What each symbol does to the objects:
s115 & s648
s115 @ s366
s115 ^ s461
s600 & s802
s600 @ s120
s600 ^ s202
s530 & s671
s530 @ s122
s530 ^ s274
s596 & s228
s596 @ s600
s596 ^ s420
s306 & s53
s306 @ s532
s306 ^ s870
s356 & s122
s356 @ s706
s356 ^ s876
s966 & s461
s966 @ s956
s966 ^ s187
s708 & s23
s708 @ s917
s708 ^ s796
s446 & s446
s446 @ s596
s446 ^ s53
s929 & s476
s929 @ s660
s929 ^ s119
s425 & s876
s425 @ s476
s425 ^ s204
s585 & s660
s585 @ s299
s585 ^ s530
s498 & s327
s498 @ s324
s498 ^ s915
s407 & s337
s407 @ s660
s407 ^ s24
s343 & s498
s343 @ s844
s343 ^ s646
s109 & s457
s109 @ s775
s109 ^ s728
s679 & s850
s679 @ s318
s679 ^ s457
s113 & s356
s113 @ s530
s113 ^ s530
s186 & s115
s186 @ s870
s186 ^ s966
s123 & s472
s123 @ s756
s123 ^ s327
s915 & s57
s915 @ s343
s915 ^ s679
s870 & s333
s870 @ s759
s870 ^ s956
s632 & s679
s632 @ s307
s632 ^ s708
s318 & s915
s318 @ s57
s318 ^ s324
s876 & s327
s876 @ s495
s876 ^ s443
s532 & s202
s532 @ s228
s532 ^ s759
s23 & s708
s23 @ s318
s23 ^ s802
s53 & s759
s53 @ s420
s53 ^ s115
s495 & s530
s495 @ s407
s495 ^ s454
s333 & s966
s333 @ s824
s333 ^ s299
s728 & s844
s728 @ s441
s728 ^ s259
s520 & s324
s520 @ s848
s520 ^ s652
s441 & s109
s441 @ s119
s441 ^ s204
s646 & s290
s646 @ s15
s646 ^ s324
s956 & s824
s956 @ s648
s956 ^ s706
s119 & s260
s119 @ s876
s119 ^ s718
s917 & s632
s917 @ s850
s917 ^ s23
s337 & s585
s337 @ s569
s337 ^ s748
s327 & s652
s327 @ s402
s327 ^ s844
s24 & s495
s24 @ s671
s24 ^ s414
s850 & s307
s850 @ s915
s850 ^ s244
s652 & s775
s652 @ s123
s652 ^ s327
s802 & s796
s802 @ s43
s802 ^ s596
s482 & s600
s482 @ s420
s482 ^ s532
s748 & s879
s748 @ s461
s748 ^ s660
s461 & s824
s461 @ s186
s461 ^ s824
s437 & s848
s437 @ s646
s437 ^ s109
s402 & s123
s402 @ s144
s402 ^ s632
s57 & s343
s57 @ s796
s57 ^ s307
s756 & s520
s756 @ s437
s756 ^ s402
s274 & s113
s274 @ s495
s274 ^ s824
s796 & s802
s796 @ s679
s796 ^ s228
s307 & s318
s307 @ s259
s307 ^ s917
s438 & s441
s438 @ s327
s438 ^ s343
s290 & s718
s290 @ s204
s290 ^ s437
s824 & s956
s824 @ s113
s824 ^ s879
s454 & s274
s454 @ s24
s454 ^ s122
s366 & s53
s366 @ s306
s366 ^ s186
s228 & s259
s228 @ s802
s228 ^ s446
s990 & s356
s990 @ s305
s990 ^ s425
s204 & s122
s204 @ s260
s204 ^ s646
s759 & s306
s759 @ s457
s759 ^ s648
s299 & s187
s299 @ s879
s299 ^ s356
s718 & s15
s718 @ s274
s718 ^ s848
s202 & s596
s202 @ s482
s202 ^ s306
s120 & s43
s120 @ s802
s120 ^ s498
s844 & s438
s844 @ s109
s844 ^ s57
s122 & s305
s122 @ s414
s122 ^ s929
s848 & s997
s848 @ s15
s848 ^ s756
s244 & s917
s244 @ s679
s244 ^ s43
s472 & s144
s472 @ s520
s472 ^ s652
s305 & s706
s305 @ s454
s305 ^ s990
s879 & s333
s879 @ s461
s879 ^ s569
s671 & s407
s671 @ s585
s671 ^ s671
s187 & s748
s187 @ s333
s187 ^ s476
s775 & s402
s775 @ s472
s775 ^ s728
s420 & s333
s420 @ s202
s420 ^ s366
s706 & s414
s706 @ s274
s706 ^ s990
s144 & s756
s144 @ s324
s144 ^ s679
s260 & s402
s260 @ s929
s260 ^ s15
s660 & s569
s660 @ s187
s660 ^ s876
s414 & s186
s414 @ s299
s414 ^ s274
s457 & s244
s457 @ s202
s457 ^ s120
s476 & s990
s476 @ s122
s476 ^ s290
s324 & s437
s324 @ s144
s324 ^ s472
s15 & s204
s15 @ s119
s15 ^ s997
s259 & s708
s259 @ s498
s259 ^ s850
s648 & s870
s648 @ s53
s648 ^ s824
s997 & s646
s997 @ s718
s997 ^ s520
s43 & s23
s43 @ s438
s43 ^ s600
s443 & s775
s443 @ s425
s443 ^ s305
s569 & s990
s569 @ s748
s569 ^ s585

In the rows, 66 means zero.

The rows follow the links: the fewer symbols apart two objects are, the more alike their rows tend to be.

Here are some objects, each with a row of numbers. One shown again gets a slightly different row.
s917:   88    83    66    70    46    69    65    65    72    36    48    67    66    79    83   110    67    67    40    67    52    66    31    64    64    51    65    36    67    58    35    66    75    99    67    66    60    31    68    35    65    66    48   114    52    67    57    65    64   108    61    67    99    66    66    40    66    81    64    56    67    65    95
s966:   57    44    66    72    92    73    65    65    82    79    89    67    64    96    48    41    68    67    99    66    35    67    81    66    65    73    64   102    66    45    81    65    86    27    65    68    52    82    73   105    65    66    88    36    75    66    46    66    65    17    43    68    51    66    66    79    65    47    65    41    67    66    31
s457:   67    87    64    74    43    76    65    60    88    64    45    66    66   107    82    77    65    67    37    64    18    68    63    66    64    65    68    33    65    38    63    63    96   101    66    66    45    63    77    32    64    66    47    82    64    67    37    65    68   113    37    64    69    64    66    64    64    83    67    29    65    67    98
s706:   75    40    64    64    96    62    63    67    59    54    93    67    66    54    43    71    68    68   107    65    81    68    53    66    63    59    67   111    64    74    54    63    58    18    66    65    72    53    63   114    63    66    92    61    58    67    75    66    66     6    76    65    79    62    66    55    64    43    65    77    67    67    24
s848:   46    75    67    58    58    53    68    69    44    95    59    67    65    25    72    30    65    66    57    62   111    65   100    67    66    81    68    56    65    96    96    67    36    79    63    65    88   101    56    54    66    64    61    36    80    66    94    67    70    82    94    65    33    66    64    91    66    73    66   102    65    66    76
s290:   49    67    68    57    64    55    66    73    40    91    64    66    68    18    69    34    68    65    63    69   120    66    94    67    67    79    66    64    68   101    91    67    33    69    68    66    90    95    53    64    65    67    65    37    81    67    99    64    63    68    98    67    40    66    67    88    67    67    65   108    66    65    68
s186:   52    50    67    73    85    77    67    64    87    86    83    65    66   102    51    34    68    65    91    68    28    65    88    66    68    78    65    93    67    41    87    64    92    37    67    66    47    90    75    95    67    67    83    31    78    65    41    66    65    30    38    68    44    66    66    84    67    51    65    34    66    67    40
s402:   55    85    61    59    45    55    60    70    42    83    48    67    66    26    82    50    66    69    40    64   111    72    87    66    61    75    67    39    65    96    84    63    37    96    65    65    86    85    55    36    59    66    50    58    75    69    95    68    68   107    93    66    47    60    66    81    64    81    66   101    66    68    94
s844:   69    89    62    63    38    60    60    70    50    62    41    66    66    41    88    80    67    69    30    66    91    71    63    66    61    65    66    26    67    83    62    64    49   111    67    66    78    62    60    22    59    68    41    88    65    69    83    66    64   125    83    67    70    61    66    63    63    88    66    87    66    69   105
s929:   66    52    66    58    84    56    66    71    40    68    83    66    68    20    50    59    66    66    89    71   120    65    68    66    66    67    67    92    70   101    68    67    31    38    67    66    91    68    54    94    67    67    82    53    65    65   100    63    64    28   101    66    65    67    68    67    66    52    67   107    65    65    40
s24:   85    44    66    63    91    59    66    69    58    39    88    69    64    52    47    94    67    67    99    64    87    67    34    66    65    52    64   100    64    77    37    65    56    28    64    66    74    34    61   103    66    64    85    84    53    67    77    68    69    18    80    67    95    64    65    42    65    48    67    81    67    66    31
s228:   69    83    65    76    49    82    65    60    94    62    53    66    67   114    78    76    64    66    45    67    10    66    62    66    66    64    70    43    66    30    63    66   100    91    66    64    43    62    80    42    65    66    53    81    61    65    32    66    68    99    30    64    70    66    66    62    66    79    67    23    64    67    89
s520:   46    78    65    58    54    54    66    70    44    94    53    67    65    27    76    34    68    66    50    66   109    66    99    67    66    80    67    49    65    95    97    66    39    86    66    65    87    99    56    45    65    64    54    41    82    65    93    66    67    92    92    66    35    66    66    92    67    75    65   101    66    67    85
s343:   73    91    66    62    37    62    64    66    56    54    41    65    66    48    88    89    65    67    30    68    84    68    54    67    65    61    67    25    67    79    54    66    53   111    68    65    76    54    63    21    63    67    42    96    58    67    79    65    65   123    80    64    78    64    67    56    65    88    67    83    64    68   106
s115:   49    54    68    74    78    78    69    64    89    90    76    64    65   107    56    31    66    65    82    67    21    65    94    66    67    78    65    84    65    38    92    69    95    47    66    66    45    93    74    86    68    66    76    29    81    66    37    66    65    39    35    67    41    67    66    87    67    57    65    30    67    66    49
s123:   50    80    65    58    50    54    63    71    43    91    51    66    64    27    79    40    66    69    45    66   109    67    93    67    65    78    67    43    66    96    92    65    38    91    66    66    86    94    56    40    64    66    51    46    80    66    93    67    67   101    93    66    40    65    67    87    67    78    65   101    65    67    90
s660:   80    42    65    64    94    61    65    69    56    45    90    68    66    50    45    84    67    68   104    65    87    67    42    66    64    56    65   106    65    78    45    66    56    23    65    66    73    42    62   108    65    64    89    73    55    67    78    69    65    12    80    67    88    65    65    47    66    46    67    80    66    67    27
s495:   84    45    64    62    90    60    66    67    53    41    86    66    66    46    46    92    65    67    97    67    92    68    36    67    65    53    68   102    65    80    39    66    51    26    66    66    77    38    61   102    65    66    88    82    53    66    80    66    67    17    83    65    95    65    66    42    66    48    66    83    67    66    32
s652:   49    80    68    59    48    52    65    71    44    90    51    67    64    26    79    40    65    66    47    63   111    66    95    67    67    78    68    41    64    95    91    68    38    92    65    65    88    93    55    42    66    65    51    47    78    66    93    68    70    99    94    66    40    67    64    88    67    78    66   102    65    65    89
s679:   81    90    67    67    42    70    69    65    71    44    43    65    68    76    86   103    67    64    33    69    55    66    39    66    67    54    67    31    69    61    42    68    73   106    67    65    61    40    68    27    68    68    45   110    52    66    60    64    65   116    61    65    92    67    67    45    67    85    68    58    65    66   101

Each walk starts at a row. The symbols on each line, taken left to right, move it on to the next object.
Each answer is a row, close to the row of the object it stands for.
  47    69    64    57    61    53    65    73    40    92    63    67    67    21    70    33    65    67    62    66   116    67    98    65    64    80    65    60    66    99    95    65    34    72    67    68    89    98    53    59    65    65    63    36    81    67    99    67    65    74    96    67    37    65    66    90    66    69    65   105    66    67    72
^ @ & & &:   74    41    67    61    91    57    66    73    49    53    88    68    64    35    47    77    68    65   100    65   104    66    50    65    67    59    61   102    65    89    52    66    44    27    65    68    84    51    57   106    67    64    88    65    61    67    88    69    66    14    90    67    81    65    64    54    66    46    64    94    68    65    31
@ ^ & @ & ^:   87    48    66    63    90    61    65    66    60    35    86    67    64    54    48    97    64    67    97    64    83    67    29    66    66    51    68    97    65    75    33    66    59    30    65    65    74    31    63   101    66    66    85    87    49    65    74    67    70    19    79    66    99    65    65    38    66    50    67    78    65    66    33
  75    39    66    63    94    57    66    72    57    52    93    67    64    49    45    76    68    67   107    61    88    66    51    65    68    58    64   106    64    79    53    66    53    21    64    68    75    49    60   109    65    64    90    66    62    66    77    71    69     8    80    67    82    66    64    53    65    44    66    81    67    66    26
^ & @ ^ @ ^ ^ ^:   59    39    66    72    93    71    66    65    82    75    90    68    65    92    45    45    68    66   104    62    41    65    77    66    68    72    63   105    63    48    75    66    85    23    65    68    53    77    71   108    67    64    89    37    73    67    48    68    64    11    46    67    56    67    65    75    67    46    65    44    69    66    29
@ ^ & & &:   85    47    64    65    93    65    65    64    60    41    90    66    66    60    45    90    65    68   100    66    77    68    36    66    65    53    68   103    66    71    38    64    61    24    67    65    70    37    66   108    64    67    88    81    51    64    72    65    68    13    75    65    95    65    66    42    65    46    66    73    64    68    29
  67    80    68    76    51    81    69    60    96    65    53    66    67   116    79    72    67    64    45    68     8    64    65    65    68    67    65    43    67    29    65    66   103    90    67    67    41    65    80    42    70    67    53    76    67    66    31    65    64    95    29    65    67    70    67    66    68    77    65    21    66    65    89
& @ ^ ^ & ^ & ^:   73    38    68    66    98    67    67    67    68    54    95    63    67    70    43    72    67    65   106    68    64    65    52    65    66    60    62   111    68    65    54    67    68    17    66    67    64    53    65   116    67    66    93    61    61    67    65    65    64     3    65    66    79    68    66    56    67    41    66    63    67    66    21
& & @ & ^ & @ ^:   69    38    67    70    97    70    66    65    75    64    94    65    67    82    44    60    67    66   106    66    50    65    62    67    66    65    64   110    67    54    64    67    78    17    65    68    56    62    70   114    67    67    93    51    66    67    55    65    66     4    55    66    70    65    67    64    67    43    64    51    67    66    21
  63    93    64    59    40    56    64    66    48    70    42    66    65    36    86    72    64    68    32    65    97    69    69    66    64    67    70    27    66    88    69    65    45   109    66    65    81    69    60    24    63    66    44    80    63    67    87    67    69   123    87    64    64    64    66    68    65    87    67    93    64    68   105
@ ^ @ @ &:   68    42    70    59    87    55    70    74    45    64    86    66    66    28    48    62    68    64    96    66   113    63    64    64    72    66    62    98    65    94    65    68    38    30    65    68    86    64    53   101    70    65    85    54    68    66    94    67    65    18    96    68    68    69    65    65    67    48    63   101    67    65    33
@ ^ & @ ^ @ &:   81    41    63    63    95    64    63    68    62    45    92    65    66    58    45    84    66    67   104    66    76    68    42    65    64    55    67   106    67    70    44    65    60    20    66    67    71    42    65   111    64    67    91    74    56    67    70    65    64     9    72    66    89    64    65    48    65    45    66    73    67    67    25
  83    85    67    71    45    74    67    63    80    43    47    64    67    91    83   101    66    67    36    69    34    65    40    66    67    56    67    35    68    49    42    66    85   101    67    66    54    39    73    33    67    68    47   107    54    65    49    64    63   110    49    66    90    66    68    45    64    83    65    43    66    65    96
^ @ ^ & & ^ ^ @ &:   86    85    66    68    45    68    66    64    71    38    47    67    67    76    84   109    65    65    37    67    53    66    33    66    66    52    67    37    68    60    36    66    73   101    67    67    62    33    69    32    67    66    47   114    51    67    59    66    67   108    62    66    97    66    67    40    67    82    67    58    66    67    96
^ ^ @ @ & & @ & &:   47    79    66    58    52    55    66    71    44    95    54    67    65    27    78    36    67    66    49    65   109    67    97    66    65    79    68    45    67    94    94    65    39    89    65    65    87    98    54    44    65    66    54    42    80    67    93    66    68    94    92    65    36    66    66    90    66    78    67   101    65    66    84
  49    75    69    58    57    53    71    74    41    91    56    65    67    22    73    37    66    65    53    66   115    61    95    66    71    79    66    51    66    97    93    68    34    83    66    67    89    95    54    49    70    66    57    42    81    64    97    66    66    86    97    66    40    70    66    88    68    73    66   107    67    65    81
@ & & ^ ^ @:   73    48    70    57    85    49    70    74    42    56    83    69    63    21    52    71    67    63    92    58   118    62    56    65    71    62    65    92    61    98    55    68    35    37    61    67    89    56    54    95    70    61    82    66    62    64    97    71    73    28    99    66    76    71    63    58    68    53    65   107    67    65    40
& ^ ^ @ &:   77    83    67    74    46    76    67    61    88    50    48    67    66   104    82    92    66    65    41    64    22    65    48    68    67    58    68    38    65    39    50    66    94    97    65    65    48    48    76    35    68    65    49    98    57    64    39    67    68   106    39    64    83    67    65    53    66    80    67    31    66    65    94
  48    60    66    75    74    79    66    61    91    91    73    67    65   110    59    31    66    67    76    66    15    67    96    68    66    79    66    77    66    35    92    65    98    53    65    65    43    94    78    77    66    66    74    33    80    66    35    66    66    51    30    66    38    64    66    90    66    62    65    27    65    67    55
@ ^ @ @ & @ ^ ^ ^:   74    95    66    64    37    62    66    63    63    56    39    67    66    58    88    89    63    67    28    66    74    67    54    69    67    60    71    25    66    71    54    66    61   112    66    64    70    52    65    21    67    67    40    98    56    65    71    66    70   126    72    63    77    65    66    57    67    89    68    72    63    67   107
^ & ^ & @ & ^ ^ ^:   48    83    64    59    49    53    66    70    44    91    51    67    65    28    79    39    65    66    46    64   108    67    94    67    66    79    67    42    63    94    91    66    39    92    65    65    87    94    56    40    65    65    51    47    77    67    94    68    68   101    92    64    39    64    65    88    65    79    66   100    66    65    90
